X = 61; 44; 110; 79; 106; 60; 160
X[0]: 61
X[5]: 60
X[2]: 110
X[1]: 44

M = ((138, 87, 106, 107, 138, 110, 120, 96, 97, 105, 88, 119, 120, 87), (105, 119, 92, 75, 117, 130, 88, 118, 101, 135, 84, 139, 75, 93), (123, 83, 87, 102, 107, 122, 103, 88, 128, 105, 104, 120, 110, 77), (116, 135, 146, 111, 155, 84, 132, 135, 45, 114, 81, 105, 114, 139), (106, 122, 91, 70, 121, 136, 85, 121, 100, 141, 80, 147, 71, 91), (134, 103, 130, 112, 154, 88, 133, 110, 60, 101, 79, 106, 125, 111), (68, 122, 102, 102, 66, 98, 87, 112, 115, 102, 123, 88, 88, 122), (76, 107, 86, 98, 60, 112, 80, 100, 137, 103, 126, 98, 88, 102), (66, 125, 103, 102, 69, 98, 87, 114, 110, 104, 121, 88, 86, 124), (103, 85, 119, 143, 85, 70, 126, 85, 110, 63, 132, 57, 142, 119), (140, 86, 106, 106, 140, 110, 121, 96, 96, 105, 86, 120, 120, 86))
M[0,0] => 138
M[7] => [76, 107, 86, 98, 60, 112, 80, 100, 137, 103, 126, 98, 88, 102]
M[4,0] => 106
M[7,6] => 80
M[1,3] => 75
M[:, 10] => [88, 84, 104, 81, 80, 79, 123, 126, 121, 132, 86]
M[10] => [140, 86, 106, 106, 140, 110, 121, 96, 96, 105, 86, 120, 120, 86]
M[7,5] => 112
M[9,2] => 119
M[:, 2] => [106, 92, 87, 146, 91, 130, 102, 86, 103, 119, 106]
M[0,4] => 138
M[5,1] => 103
M[3,7] => 135
M[2,2] => 87
M[1,2] => 92
M[1,5] => 130
M[6,1] => 122
M[1,12] => 75
M[4] => [106, 122, 91, 70, 121, 136, 85, 121, 100, 141, 80, 147, 71, 91]
M[:, 8] => [97, 101, 128, 45, 100, 60, 115, 137, 110, 110, 96]
M[8,4] => 69
M[6,8] => 115
M[10,8] => 96
M[0,2] => 106
M[0,6] => 120
M[4,7] => 121
M[5,9] => 101
M[8,5] => 98
M[9,6] => 126
M[:, 1] => [87, 119, 83, 135, 122, 103, 122, 107, 125, 85, 86]
M[5,10] => 79
M[3,9] => 114
M[7,10] => 126
M[6,0] => 68
M[10,10] => 86

grid =
143; 112; 123; 148; 29; 131; 58; 98; 124; 86
118; 64; 136; 58; 165; 140; 98; 131; 102; 140
97; 41; 114; 54; 127; 108; 89; 155; 129; 151
114; 163; 104; 146; 119; 127; 125; 49; 61; 66
47; 105; 41; 88; 70; 33; 107; 98; 107; 89
77; 70; 81; 81; 64; 60; 61; 154; 142; 137
70; 128; 57; 128; 59; 56; 125; 85; 91; 67
60; 92; 69; 58; 169; 72; 141; 96; 73; 107
81; 128; 82; 106; 171; 94; 146; 72; 60; 80
Indices start at 0.
row 0 col 0 -> 143
row 0 col 3 -> 148
row 1 col 6 -> 98
row 7 col 9 -> 107
row 3 col 8 -> 61
row 3 col 6 -> 125
row 5 col 1 -> 70
row 8 col 2 -> 82
row 0 col 6 -> 58
row 3 col 7 -> 49
row 7 col 6 -> 141
row 7 col 2 -> 69
row 3 col 1 -> 163
row 8 col 3 -> 106
row 2 col 2 -> 114
row 7 col 7 -> 96
row 1 col 5 -> 140
row 2 col 7 -> 155
row 4 col 4 -> 70
row 1 col 8 -> 102
row 5 col 5 -> 60
row 1 col 1 -> 64
row 7 col 0 -> 60
row 2 col 4 -> 127
row 4 col 2 -> 41
row 5 col 2 -> 81
row 1 col 9 -> 140
row 6 col 7 -> 85
row 3 col 4 -> 119
row 5 col 9 -> 137
row 5 col 0 -> 77
row 0 col 9 -> 86
row 1 col 7 -> 131
row 8 col 9 -> 80
row 2 col 5 -> 108

m =
104; 126; 111; 110; 89; 89; 73; 68; 81; 119
122; 94; 100; 103; 89; 135; 115; 140; 142; 99
107; 71; 100; 99; 112; 121; 156; 137; 110; 67
83; 113; 92; 92; 99; 74; 58; 70; 89; 122
120; 101; 124; 120; 102; 118; 149; 103; 77; 73
126; 106; 112; 114; 87; 131; 119; 121; 119; 96
128; 96; 109; 110; 88; 140; 128; 139; 134; 93
118; 78; 107; 105; 105; 131; 157; 142; 116; 69
102; 108; 116; 112; 104; 92; 117; 78; 65; 88
m[0, 0]: 104
m[8, 1]: 108
m[8, 4]: 104
m[1, 0]: 122
m[7, 3]: 105
m[5, 4]: 87
m[8, 5]: 92
m[5, 3]: 114
m[:, 6]: [73, 115, 156, 58, 149, 119, 128, 157, 117]
m[6, 9]: 93
m[2, 4]: 112
m[7, 9]: 69
m[:, 5]: [89, 135, 121, 74, 118, 131, 140, 131, 92]
m[3, 6]: 58
m[7, 7]: 142
m[5, 5]: 131
m[2]: [107, 71, 100, 99, 112, 121, 156, 137, 110, 67]
m[:, 3]: [110, 103, 99, 92, 120, 114, 110, 105, 112]
m[2, 8]: 110
m[6]: [128, 96, 109, 110, 88, 140, 128, 139, 134, 93]
m[0]: [104, 126, 111, 110, 89, 89, 73, 68, 81, 119]
m[8, 7]: 78
m[8, 8]: 65
m[4, 5]: 118
m[0, 3]: 110
m[2, 2]: 100
m[4]: [120, 101, 124, 120, 102, 118, 149, 103, 77, 73]
m[1, 1]: 94
m[5]: [126, 106, 112, 114, 87, 131, 119, 121, 119, 96]
m[0, 8]: 81
m[6, 7]: 139
m[0, 9]: 119
m[1, 9]: 99
